Below are the code and all the weights of a small trained network. Each question names an input and a target symbol and asks about switching units off, where a switched-off unit gives its printed mean instead of its output.

import numpy as np


def w(rows, s, z=0):
    codes = np.array(rows[::2]) - 128.0
    scale = np.full(codes.shape[1], s)
    scale[-1] = z or s
    return codes * scale


def norm(h):
    return h / np.sqrt((h * h).mean(-1, keepdims=True) + 1e-5)


def f(y):
    return y / 2 * (1 + np.tanh(0.7978845608 * (y + 0.044715 * y**3)))


def softmax(a):
    e = np.exp(a - a.max(-1, keepdims=True))
    return e / e.sum(-1, keepdims=True)


def log_softmax(a):
    a = a - a.max(-1, keepdims=True)
    return a - np.log(np.exp(a).sum(-1, keepdims=True))


def net(x, mask):
    ids = ['αβδεηθλξπστω'.index(c) for c in x.split()]
    T = len(ids)
    res = E[ids] + P[:T]
    u = 0
    for l in range(2):
        q, k, v = (norm(res) @ M[l].T for M in (Q, K, V))
        z = softmax(np.where(np.tri(T) > 0, q @ k.T / 2**0.5, -1e9)) @ v
        res = res + np.where(mask[u], z, O[l][:, -1]) @ O[l][:, :-1]
        u += 1
        y = f(norm(res) @ A[l][:, :-1].T + A[l][:, -1])
        res = res + np.where(mask[u : u + 4], y, B[l][:, -1]) @ B[l][:, :-1]
        u += 4
    return log_softmax(norm(res)[-1] @ U[:, :-1].T + U[:, -1])


Q, K, V, O, A, B = {}, {}, {}, {}, {}, {}
E = w([
[135,254,146,80],'α',
[182,156,43,151],'β',
[74,222,110,119],'δ',
[196,148,76,158],'ε',
[167,146,50,116],'η',
[195,149,70,151],'θ',
[141,149,46,118],'λ',
[130,160,46,120],'ξ',
[107,85,108,167],'π',
[168,169,160,201],'σ',
[112,55,197,66],'τ',
[210,20,205,150],'ω',
],0.0096)
P = w([
[147,168,2,123],'0',
[135,186,24,141],'1',
[136,174,50,138],'2',
[123,177,49,142],'3',
[118,168,54,138],'4',
[108,167,68,135],'5',
[103,167,70,131],'6',
[98,176,87,144],'7',
[93,166,94,146],'8',
[86,174,110,148],'9',
[89,166,128,154],'10',
[79,169,147,144],'11',
[78,171,155,151],'12',
[80,177,142,145],'13',
],0.005)
Q[0] = w([
[225,128,166,76],'L0H0',
[128,255,68,204],'L0H0',
],0.0085)
K[0] = w([
[146,122,2,66],'L0H0',
[52,71,144,164],'L0H0',
],0.0082)
V[0] = w([
[227,32,146,158],'L0H0',
[1,71,127,153],'L0H0',
],0.0064)
O[0] = w([
[198,84,227,145,3],'L0H0',
[34,3,151,165,82],'L0H0',
],0.0059,0.00055)
A[0] = w([
[254,50,172,97,254],'L0N0',
[189,93,72,114,136],'L0N1',
[142,151,116,191,104],'L0N2',
[49,158,227,59,231],'L0N3',
],0.005,0.0022)
B[0] = w([
[198,51,233,96,139],'L0N0',
[176,200,226,173,175],'L0N1',
[12,78,122,225,255],'L0N2',
[113,27,161,3,124],'L0N3',
],0.0045,0.0015)
Q[1] = w([
[215,232,227,176],'L1H0',
[11,251,33,253],'L1H0',
],0.0052)
K[1] = w([
[39,148,37,64],'L1H0',
[2,154,225,91],'L1H0',
],0.0086)
V[1] = w([
[118,155,168,254],'L1H0',
[60,182,194,80],'L1H0',
],0.0058)
O[1] = w([
[76,158,200,240,252],'L1H0',
[154,254,166,32,81],'L1H0',
],0.008,0.0026)
A[1] = w([
[194,234,161,160,181],'L1N0',
[67,46,155,248,255],'L1N1',
[120,109,1,108,213],'L1N2',
[189,208,142,20,145],'L1N3',
],0.0063,0.0039)
B[1] = w([
[94,121,146,47,196],'L1N0',
[72,92,209,128,254],'L1N1',
[78,59,231,125,170],'L1N2',
[79,142,254,169,145],'L1N3',
],0.0066,0.0082)
U = w([
[138,169,151,33,187],'α',
[169,125,26,175,116],'β',
[93,155,91,91,67],'δ',
[188,125,100,157,4],'ε',
[157,95,53,89,173],'η',
[177,121,94,143,15],'θ',
[116,104,56,113,27],'λ',
[65,120,12,105,33],'ξ',
[44,29,151,175,179],'π',
[95,209,160,229,212],'σ',
[117,36,179,31,22],'τ',
[197,74,192,133,110],'ω',
],0.011,0.0038)

Each question gives the input, a string of symbols that net reads in full, and the target symbol t.
The units are the heads (2 rows each of Q, K, V and O) and the neurons (one row each of A and B). Each row of codes is followed by its name. A weight is (code - 128) times the scale printed after its matrix; where a second scale follows, it is the last column's (O, A, B and U).
mask holds one flag per unit, layer by layer, with each layer's heads first. A switched-off unit (its flag False) gives its mean, the last column of its rows in O or B, instead of its output. The means were averaged over made-up inputs and are rounded, as every weight is.
A unit's drop is (log p(t) with every unit on - log p(t) with that unit switched off) / (log p(t) with every unit on - log p(t) with every unit switched off).
The circuit of an input: a set's keep is (log p(t) with only the set's units on - log p(t) with every unit switched off) / (log p(t) with every unit on - log p(t) with every unit switched off). Starting from all 10 units, units are removed one at a time, each time the one whose removal leaves the highest keep (on an exact tie, the one counted first), for as long as the keep stays at least 0.8.
units of the circuit, in order: the units of the circuit, biggest drop first
top k neurons: the k neurons with the biggest drops, biggest first
top k neurons in layer l: the k neurons of layer l with the biggest drops, biggest first
drop of u: that unit's drop, to one decimal
input α σ σ τ π π α β ε β σ σ σ θ, target α: units of the circuit, in order => L1H0
input σ α σ π ω σ ξ σ α ξ σ, target α: units of the circuit, in order => L1H0; L1N0; L0N3
input σ τ β η, target τ: units of the circuit, in order => L1N2; L1H0
input π σ β σ σ σ σ π π π α, target π: top 2 neurons => L0N3; L0N1
input α β σ λ, target α: top 2 neurons => L1N2; L1N3
input σ ε σ σ σ β σ ω π π σ α σ, target α: units of the circuit, in order => L1H0; L0N3; L1N0
input λ π σ σ σ ω π ω δ α σ β, target α: top 2 neurons in layer 1 => L1N0; L1N1
input σ η ω σ, target ω: units of the circuit, in order => L0H0; L1H0
input ω σ π σ σ σ σ σ π, target σ: top 2 neurons in layer 1 => L1N2; L1N0
input σ β σ β σ λ, target σ: top 2 neurons => L1N2; L1N1
input α ξ σ ω π σ α σ σ ξ, target α: units of the circuit, in order => L1H0; L0H0; L0N3
input σ β σ σ η, target σ: units of the circuit, in order => L1H0; L0H0
input ξ ε σ ε β, target β: top 2 neurons => L1N1; L1N3
input σ σ σ α π σ η, target σ: units of the circuit, in order => L1H0
input ε ξ σ σ θ δ σ β τ σ ω α ε, target α: top 2 neurons in layer 1 => L1N0; L1N1
input π σ δ β π α β, target α: top 2 neurons in layer 0 => L0N3; L0N1
input η τ σ, target τ: top 2 neurons in layer 0 => L0N2; L0N0
input σ π τ σ β τ β, target τ: top 2 neurons in layer 1 => L1N2; L1N1
input η π α σ β α σ ω ξ, target α: drop of L1H0 => 0.6
input π α δ ξ α ε β σ β ξ η, target α: drop of L1H0 => 0.8
input β ε σ β θ σ α λ, target α: drop of L1N0 => 0.1
